What each symbol does to the items:
kon ru det
kon sa dom
kon bo bol
kon ko dor
kon le kul
kon zu nin
kon du sur
tas ru sur
tas sa pas
tas bo zim
tas ko nit
tas le los
tas zu med
tas du det
reg sa pov
reg bo zes
reg du nus
meb ru pov
meb bo peg
meb du kez
feg bo vus
feg ko gil
feg zu paz
tup ru zaz
tup sa mos
tup bo vik
tup ko sor
tup le vom
tup zu faf
tup du fon
los le tas
los zu mis
los du vop
fum ru zev
fum sa mur
fum bo zem
fum ko lif
fum le tiv
fum zu zul
fum du gub
fef ru zem
fef sa ruz
fef bo zev
fef ko tum
fef le nin
fef zu kul
fef du zef
zes ru ped
zes sa med
zes bo reg
zes ko fon
zes le mep
zes zu pas
zes du sor
zem ru fef
zem sa fof
zem bo fum
zem ko puz
zem le pir
zem zu vop
zem du mis
per ru nus
per sa kez
per bo dal
pir ru nin
pir sa sor
pir bo tiv
pir ko mos
pir le zem
pir zu det
pir du med
sur ru tas
sur zu peg
sur du kon
gub bo mis
gub le pov
gub du fum
tum ru puz
tum ko fef
tum le rog
zef ru mis
zef le peg
zef du fef
dor ru vus
dor ko kon
dor zu rog
nus ru per
nus sa tiv
nus bo sor
nus ko vik
nus le mur
nus zu piz
nus du reg
nit ko tas
nit zu lus
nit du vus
paz ru gol
paz sa vik
paz bo mos
paz ko tiv
paz le lif
paz zu feg
paz du nud
lus ru sim
lus sa fon
lus bo nud
lus ko med
lus le rus
lus zu nit
lus du mos
pov ru meb
pov sa reg
pov bo med
pov ko nud
pov le gub
pov zu zim
pov du tiv
rus ko mis
rus le lus
rus du puz
nin ru pir
nin sa dal
nin bo kez
nin ko rog
nin le fef
nin zu kon
nin du peg
tiv ru kez
tiv sa nus
tiv bo pir
tiv ko paz
tiv le fum
tiv zu gil
tiv du pov
nud bo lus
nud ko pov
nud du paz
kez ru tiv
kez sa per
kez bo nin
kez ko gol
kez le zev
kez zu bol
kez du meb
fof ru ruz
fof sa zem
fof bo mur
fof ko vom
fof le sor
fof zu gul
fof du mep
med ru peg
med sa zes
med bo pov
med ko lus
med le mis
med zu tas
med du pir
sor ru dal
sor sa pir
sor bo nus
sor ko tup
sor le fof
sor zu sol
sor du zes
vop ru kul
vop sa gul
vop bo zul
vop ko mup
vop le det
vop zu zem
vop du los
dal ru sor
dal sa nin
dal bo per
dal ko zaz
dal le ruz
dal zu dom
dal du ped
fon sa lus
fon ko zes
fon du tup
mup ko vop
mup le vus
mup zu puz
zul bo vop
zul le gil
zul zu fum
gil ru bol
gil sa piz
gil bo det
gil ko feg
gil le zul
gil zu tiv
gil du zim
zev ru fum
zev bo fef
zev le kez
vom sa puz
vom ko fof
vom le tup
mur sa fum
mur bo fof
mur le nus
ped ru zes
ped sa peg
ped du dal
zim bo tas
zim zu pov
zim du gil
faf sa vus
faf ko sol
faf zu tup
gol ru paz
gol bo rog
gol ko kez
mep sa mis
mep le zes
mep du fof
zaz ru tup
zaz sa rog
zaz ko dal
puz ru tum
puz sa vom
puz bo lif
puz ko zem
puz le mos
puz zu mup
puz du rus
ruz ru fof
ruz sa fef
ruz le dal
sol ru dom
sol sa det
sol bo piz
sol ko faf
sol le gul
sol zu sor
sol du pas
gul sa vop
gul le sol
gul zu fof
vik sa paz
vik bo tup
vik ko nus
rog ru mos
rog sa zaz
rog bo gol
rog ko nin
rog le tum
rog zu dor
rog du sim
peg ru med
peg sa ped
peg bo meb
peg ko sim
peg le zef
peg zu sur
peg du nin
piz sa gil
piz bo sol
piz zu nus
det ru kon
det sa sol
det bo gil
det ko vus
det le vop
det zu pir
det du tas
sim ru lus
sim ko peg
sim du rog
vus ru dor
vus sa faf
vus bo feg
vus ko det
vus le mup
vus zu mos
vus du nit
mos ru rog
mos sa tup
mos bo paz
mos ko pir
mos le puz
mos zu vus
mos du lus
lif bo puz
lif ko fum
lif le paz
kul ru vop
kul le kon
kul zu fef
mis ru zef
mis sa mep
mis bo gub
mis ko rus
mis le med
mis zu los
mis du zem
dom ru sol
dom sa kon
dom zu dal
pas sa tas
pas zu zes
pas du sol
bol ru gil
bol bo kon
bol zu kez

The rows follow the links: the fewer symbols apart two items are, the more alike their rows tend to be.

Each row is also shifted at random along 2 hidden directions that mean nothing.

Rows in random order:
Each row is one item's numbers.
1: -16	-467	-203	-64	-264	13	-50	-56	6	43	-73	-86	-224	-187	224	388	-68	365	-291	-439	312	23	-149	76	-193	-126	72	227	-34	186	-155	-301	371
2: 155	145	145	49	-58	105	-39	-169	-108	56	-205	349	129	326	-97	-166	63	421	287	98	31	83	-200	-123	-139	26	-94	123	-226	541	56	32	-37
3: 582	-20	-171	-93	-133	141	-141	133	177	158	217	-137	101	-162	113	95	-166	149	262	-145	136	148	206	206	25	-275	272	-200	188	-52	-68	-163	127
4: 408	-9	197	77	260	288	-191	47	-356	221	13	283	49	363	-298	-418	65	255	52	295	-168	103	-270	-154	106	88	-216	253	-123	348	169	-96	-197
5: 735	232	-110	119	33	176	-466	269	-319	115	258	-77	187	67	68	-131	112	69	208	-33	-21	99	54	121	115	-5	-151	-25	26	18	-74	-107	-149
6: -729	148	90	-225	-89	143	82	340	-327	51	-151	-189	226	396	-348	-368	50	4	-108	440	-424	177	-237	85	-112	380	106	267	-264	120	218	203	-184
7: -105	428	-212	-108	-219	203	-335	324	-145	144	193	32	367	178	239	-48	89	115	474	76	56	153	137	198	-27	-22	-101	-132	-57	104	-68	-28	-126
8: -162	-83	36	-142	-3	29	-518	225	-239	272	143	-92	-22	-73	12	-49	85	232	-202	166	144	74	-232	114	139	72	209	381	-78	-113	151	-297	105
9: 553	-153	-129	91	24	-3	-6	-138	233	50	-68	60	-41	-131	353	506	-95	139	286	-366	407	20	71	37	-155	-364	-91	-453	49	-48	-472	-133	84
10: -568	-345	41	-51	204	293	251	53	-66	174	-143	51	21	201	-353	-215	56	340	-117	115	-97	227	-185	-75	-125	-146	-31	215	11	190	-44	-236	101
11: -747	-195	-154	218	-256	188	-47	-36	-108	16	18	91	-215	145	-219	13	35	207	-278	-242	-74	28	-60	71	-103	329	-181	374	-110	338	32	94	25
12: -1155	341	-259	295	-339	-57	-248	-284	170	-369	106	202	-135	-19	64	161	88	-329	85	-255	38	-255	214	114	67	328	113	110	-45	146	252	384	-84
13: 207	-149	-95	76	197	25	-332	129	-117	149	242	-145	-105	-185	146	93	29	-66	-87	-72	209	91	40	73	120	-57	-186	-85	160	-343	-205	-275	65
14: -92	-75	73	-216	202	38	486	203	78	16	-147	-285	269	157	-317	-223	-22	-284	60	338	-390	154	140	-150	-163	-104	-78	-221	-21	-251	-87	99	-241
15: 388	72	-420	21	-487	-87	-22	94	191	-151	41	-274	23	-53	179	290	-37	-146	-23	-281	-17	39	133	192	-253	213	-13	-8	-101	-5	18	259	18
16: 958	-107	-144	-314	-311	-215	208	138	330	-48	2	-277	125	-227	280	373	-146	45	-17	-67	170	-25	190	135	-138	-229	187	-140	68	-77	-118	-23	121
17: 488	-95	271	-202	239	-58	105	21	-167	128	-224	-4	-41	124	-244	-240	137	103	-237	410	-114	-23	-281	-170	-44	104	82	227	-85	-41	79	-112	108
18: -168	-148	-2	145	95	-350	117	-173	80	-200	31	-224	-408	-333	-91	329	97	-401	-454	-102	-3	-273	112	-51	-46	106	-54	-18	155	-326	64	190	-52
19: 63	264	-33	-283	1	57	-187	207	-31	164	34	25	430	58	243	-46	-85	134	481	182	143	180	95	64	147	-326	221	-299	128	-51	-109	-207	30
20: -34	152	-111	407	-57	-98	-268	-222	-126	-203	244	92	-318	-189	47	-137	148	-328	-147	-292	-9	-163	227	65	158	359	-185	282	86	59	200	223	-129
21: 445	7	37	-109	178	-37	-342	255	-191	176	247	-53	150	-97	185	-79	8	-3	44	117	72	70	68	101	334	-109	167	-123	166	-262	-77	-296	16
22: 1474	-84	-61	148	90	181	476	-112	157	-219	-206	30	142	294	-219	103	-74	24	241	-22	-251	99	51	-211	-311	-121	-379	-315	-49	203	-280	111	-259
23: -353	1	-216	-279	-20	-30	48	489	21	14	44	-458	206	-69	81	162	86	-158	-110	225	-192	162	36	103	-198	-56	-71	-138	71	-355	-137	-82	-127
24: 94	-121	-101	180	-245	119	-19	-285	74	-64	-70	195	-196	135	-197	-30	-62	248	-168	-320	84	-11	-124	-16	-16	157	-49	372	-140	497	136	162	164
25: -388	98	271	79	468	-3	-57	-123	-122	4	85	172	39	-63	-40	-139	7	-178	91	180	13	-133	17	-332	195	-149	-294	-223	195	-170	-78	-18	-210
26: 571	-4	170	-332	300	90	593	179	149	-77	-110	-181	325	161	-302	-320	-102	-189	278	468	-381	145	127	-43	135	-177	211	-167	-3	-110	48	73	-168
27: -512	26	-260	1	-384	166	-233	289	-134	95	129	-103	73	107	92	-73	140	327	-50	-62	-14	127	-126	199	-77	223	70	291	-88	241	118	-61	166
28: 112	-435	-151	276	44	-5	322	-417	426	-114	68	-17	-375	-262	49	331	-150	-130	12	-600	128	-84	355	-37	-46	-172	-21	-145	162	92	-184	42	78
29: -352	370	-49	28	-360	-70	54	-93	94	-361	-117	33	20	83	61	143	67	-269	47	28	-140	-220	113	-19	-109	258	-107	-27	-223	13	149	471	-142
30: -205	165	-492	235	-585	-26	-286	106	203	-158	270	-92	-103	-237	321	330	77	-109	-5	-513	188	12	210	269	-43	205	102	56	35	24	3	48	139
31: -581	38	-92	-405	-152	-50	-95	482	-174	203	-68	-317	263	46	-99	-180	9	161	-147	354	-41	226	-203	181	-113	62	251	127	-142	-148	105	-135	94
32: 428	24	275	-354	29	-61	334	-113	29	-10	-419	177	265	274	-129	-70	2	341	119	445	-77	-32	-321	-222	-168	-118	199	-8	-194	161	8	-3	68
33: 125	44	33	308	359	221	-144	5	-220	-83	108	107	-56	104	-176	-169	185	-162	-57	16	-220	45	57	-103	54	178	-479	-82	26	-22	-78	82	-303
34: 258	-411	192	168	-4	-115	-5	-458	45	43	-97	286	-527	-191	-11	45	-79	136	-392	-151	222	-319	-222	-87	71	118	219	413	41	116	172	-94	300
35: -368	30	-327	422	-97	121	37	-155	140	-243	147	13	-118	78	-177	47	66	-164	81	-323	-131	62	298	-37	-72	139	-335	-29	-59	192	-30	141	-197
36: 229	-182	-55	238	39	33	295	-336	412	-142	105	60	-191	-187	-62	-106	-236	-169	163	-347	28	-31	332	-33	209	-171	285	-111	135	93	104	27	120
37: 482	205	-2	103	27	-75	-73	-2	-13	-196	46	-8	-62	24	-128	-81	152	-379	-191	78	-201	-200	84	-107	21	336	-129	111	-15	-33	96	314	-234
38: -72	51	-60	252	-7	151	31	-245	76	-173	-39	191	61	205	31	60	56	-41	301	-114	-16	37	97	-68	-47	-122	-417	-229	-83	216	-295	188	-178
39: -903	-111	263	101	-36	-248	-249	-328	-132	-30	-26	263	-394	-157	33	152	-8	58	-323	-69	227	-347	-254	-39	148	230	166	313	-24	6	187	-25	186
40: -376	-376	116	12	-113	-56	144	-300	164	-15	-67	187	-288	-75	-128	6	-130	210	-223	-185	121	-39	-110	-61	-49	-4	367	395	-32	284	183	-98	300
41: -483	292	-200	309	-101	211	20	89	70	-159	195	74	127	199	-182	-473	55	-162	296	-30	-227	203	267	30	54	207	-88	-5	25	168	149	211	-209
42: 361	123	49	-43	74	-141	-409	-28	-51	72	162	12	12	-196	460	160	-15	37	69	-73	360	-173	1	90	221	-123	61	-141	160	-232	-114	-257	-25
43: -185	-143	181	232	472	84	-2	-68	-163	75	134	42	-106	-85	-136	-152	47	-257	-155	0	-27	35	125	-128	318	-70	-174	-99	236	-252	-91	-164	-141
44: -199	-213	-264	80	-30	107	-32	299	68	117	185	-284	131	-198	155	143	-50	21	103	-151	35	312	147	93	14	-204	-105	-153	119	-252	-215	-315	118
45: 625	-454	173	135	340	127	70	-222	-111	231	-211	292	-247	1	-77	-22	-42	253	-189	-79	116	-31	-303	-231	23	-110	-123	128	32	80	-109	-312	145
46: 228	-26	243	-110	530	342	343	-55	33	92	-99	146	383	333	-197	-211	-60	169	651	361	-120	230	28	-226	29	-467	-216	-531	125	24	-302	-123	-226
47: 245	167	-252	81	-353	-65	259	-117	252	-250	-130	-113	-51	-10	-57	-4	15	-334	-46	-143	-260	-84	264	28	-157	293	-43	20	-38	101	209	398	-55
48: 431	123	99	-217	-38	-256	462	-241	321	-262	-181	53	85	-144	-28	175	-139	-81	207	29	28	-291	9	-9	-148	-182	224	-242	-54	-28	-21	252	3
49: 237	-300	150	75	-252	-133	206	-607	219	-68	-278	306	-328	-89	152	335	-158	370	-75	-263	444	-307	-179	-144	-122	-105	257	167	-113	447	0	-20	301
50: 667	52	349	-124	474	-78	204	126	-108	76	-79	-28	216	59	-179	-310	10	-230	-20	453	-251	36	73	-131	202	23	45	-93	56	-229	113	29	-206
51: -53	-198	145	-296	-51	5	344	90	49	33	-254	-44	117	62	-366	-246	-86	224	-184	326	-209	77	-236	-49	-176	-18	222	183	-132	115	103	-66	143
52: 97	273	276	-175	287	-255	100	-96	-85	-49	-97	-14	33	-126	9	-55	59	-323	-85	264	-12	-257	-7	-109	181	43	65	-142	73	-351	55	191	-120
53: -361	517	34	211	148	-29	-405	-58	-243	-86	212	144	76	79	0	-276	156	-265	177	132	-117	-127	91	-114	229	227	-298	-39	45	-10	154	274	-274
54: -309	2	-443	219	-372	56	-277	119	96	-70	211	-251	-141	-99	136	299	79	-107	1	-487	69	71	227	183	-77	165	-174	-34	35	-62	-88	95	57
55: -193	306	268	-56	320	185	241	-159	104	-15	37	230	354	99	42	-330	-139	119	563	244	-97	67	179	-114	185	-252	74	-343	65	-10	38	91	-108
56: -526	-98	-85	-44	-394	-330	-326	-62	86	62	-75	14	-134	-159	422	341	-13	318	-120	-295	423	-225	-161	101	-34	51	280	246	-92	111	42	-127	355
57: -329	-105	279	-109	338	228	226	88	-195	173	-233	237	329	356	-248	-195	0	403	274	432	-12	233	-274	-151	-78	-272	-150	-69	-82	205	-232	-238	-73
58: -2	7	-105	-212	-120	-268	-218	210	-110	61	138	-306	-9	-352	93	219	49	-348	-235	74	58	-113	68	229	75	166	193	31	30	-436	-6	48	47
59: -31	-357	7	-125	-104	-118	339	-110	56	2	-262	-52	-228	-13	-213	170	-2	67	-341	32	-11	4	-181	-130	-310	6	5	232	-157	74	4	30	129
60: 37	-154	-3	356	93	-342	-162	-450	170	-211	209	146	-602	-477	153	95	-16	-385	-341	-446	233	-403	242	-20	266	17	217	97	180	-106	212	75	45
61: -797	396	-116	-406	-212	-310	-99	365	63	-95	34	-378	190	-163	282	140	-5	-232	55	166	34	-58	128	255	-89	29	231	-169	-15	-441	79	91	-42
62: 757	-223	-39	-300	-3	180	-13	55	-48	213	-83	67	136	35	118	-6	-166	522	115	-116	204	215	-131	129	-77	-329	263	68	-19	226	-191	-433	303
63: -22	151	331	115	246	-175	-179	-414	-26	-77	6	315	-183	-270	111	-36	-36	-204	66	15	159	-284	91	-117	324	-79	-10	-102	122	-112	18	70	-49
64: 22	-90	123	-190	92	-197	500	-169	218	-238	-212	6	-33	-64	24	368	-87	-202	-14	-22	-23	-169	89	-108	-275	-135	-138	-295	-20	-163	-208	201	-92

Some items, each with its row:
vik 58
ruz 45
pov 30
vop 49
kon 46
mep 4
tiv 3
gil 19
kul 57
gub 27
rus 6
nit 29
per 13
zem 40
paz 16
feg 61
zev 1
mis 24
lus 47
fef 10
fof 34

Row, symbols taken left to right, then the row they reach:
14 du ko: 35
2 du ko: 32
20 zu du: 63
54 du ko: 23
60 le bo: 8
31 bo le: 26
37 sa bo: 15
33 du bo sa: 44
50 sa le: 51
48 sa: 52
55 zu du: 41
43 bo ru: 21

